Here is a tiny trained network, its code and every weight. The questions are about switching its units off for an input and a class, where a switched-off unit gives its printed mean instead of its output.

import numpy as np


def w(rows, s, z=0):
    codes = np.array(rows[::2]) - 128.0
    scale = np.full(codes.shape[1], s)
    scale[-1] = z or s
    return codes * scale


def f(y):
    return y / 2 * (1 + np.tanh(0.7978845608 * (y + 0.044715 * y**3)))


def log_softmax(a):
    a = a - a.max(-1, keepdims=True)
    return a - np.log(np.exp(a).sum(-1, keepdims=True))


def net(x, mask):
    res = np.array(x, float).reshape(1, 3) / 4 @ E
    y = f(res @ A[0][:, :-1].T + A[0][:, -1])
    res = res + np.where(mask, y, B[0][:, -1]) @ B[0][:, :-1]
    return log_softmax(res[-1] @ U[:, :-1].T + U[:, -1])


A, B = {}, {}
E = w([
[157,217,185,165,44],'x0',
[181,84,205,112,89],'x1',
[163,152,126,178,252],'x2',
],0.017)
A[0] = w([
[12,121,16,131,172,186],'N0',
[90,200,36,183,146,208],'N1',
[106,213,118,68,134,138],'N2',
[173,148,147,183,208,202],'N3',
[81,211,91,153,119,155],'N4',
[25,156,100,139,124,255],'N5',
[129,70,108,93,139,159],'N6',
[110,130,110,74,28,210],'N7',
[137,100,97,189,205,175],'N8',
[182,44,171,139,142,157],'N9',
[176,27,134,55,137,200],'N10',
[59,135,98,82,88,233],'N11',
[161,246,194,181,80,199],'N12',
],0.012,0.0065)
B[0] = w([
[188,32,154,127,175,227],'N0',
[183,131,92,193,121,221],'N1',
[64,149,56,236,94,159],'N2',
[220,183,99,77,71,218],'N3',
[121,162,75,225,82,190],'N4',
[132,71,143,225,210,196],'N5',
[103,104,59,129,150,164],'N6',
[101,29,211,159,115,229],'N7',
[196,150,104,83,154,207],'N8',
[113,183,56,2,56,179],'N9',
[57,106,67,60,74,196],'N10',
[52,91,172,186,181,195],'N11',
[144,214,203,172,136,255],'N12',
],0.01,0.021)
U = w([
[51,47,134,154,254,252],'0',
[31,58,99,90,97,231],'1',
[243,73,147,105,189,184],'2',
[164,164,70,40,132,109],'3',
[19,148,148,240,159,28],'4',
[126,118,238,121,52,171],'5',
[146,239,26,187,107,20],'6',
[163,233,180,78,107,76],'7',
],0.0098,0.0014)

Each question gives the input, the list of numbers given to net, and the class t.
The units are the neurons (one row each of A and B). Each row of codes is followed by its name. A weight is (code - 128) times the scale printed after its matrix; where a second scale follows, it is the last column's (A, B and U).
mask holds one flag per neuron, in row order. A switched-off neuron (its flag False) gives its mean, the last column of its row in B, instead of its output. The means were averaged over made-up inputs and are rounded, as every weight is.
A unit's drop is (log p(t) with every unit on - log p(t) with that unit switched off) / (log p(t) with every unit on - log p(t) with every unit switched off).
The circuit of an input: a set's keep is (log p(t) with only the set's units on - log p(t) with every unit switched off) / (log p(t) with every unit on - log p(t) with every unit switched off). Starting from the 12 units with the biggest drops (on a tie, the unit counted first), units are removed one at a time, each time the one whose removal leaves the highest keep (on an exact tie, the one counted first), for as long as the keep stays at least 0.8.
units of the circuit, in order: the units of the circuit, biggest drop first
k most important neurons: the k neurons with the biggest drops, biggest first
drop when u is switched off: that unit's drop, to one decimal
input [-4,-8,1], class 2: most important neuron : N0
input [-2,1,-2], class 1: units of the circuit, in order : N12, N10
input [-1,0,-8], class 0: 2 most important neurons : N11, N9
input [-7,1,-5], class 1: 3 most important neurons : N10, N12, N9
input [7,1,6], class 7: 2 most important neurons : N12, N5
input [1,-4,-3], class 4: 3 most important neurons : N4, N8, N2
input [1,-1,5], class 6: 2 most important neurons : N7, N0
input [-7,3,0], class 1: 3 most important neurons : N10, N3, N12
input [-4,-1,8], class 2: drop when N0 is switched off : 0.2
input [-7,2,1], class 3: drop when N7 is switched off : 0.2
input [8,1,7], class 7: drop when N5 is switched off : 0.4
input [7,5,2], class 7: drop when N12 is switched off : 0.1
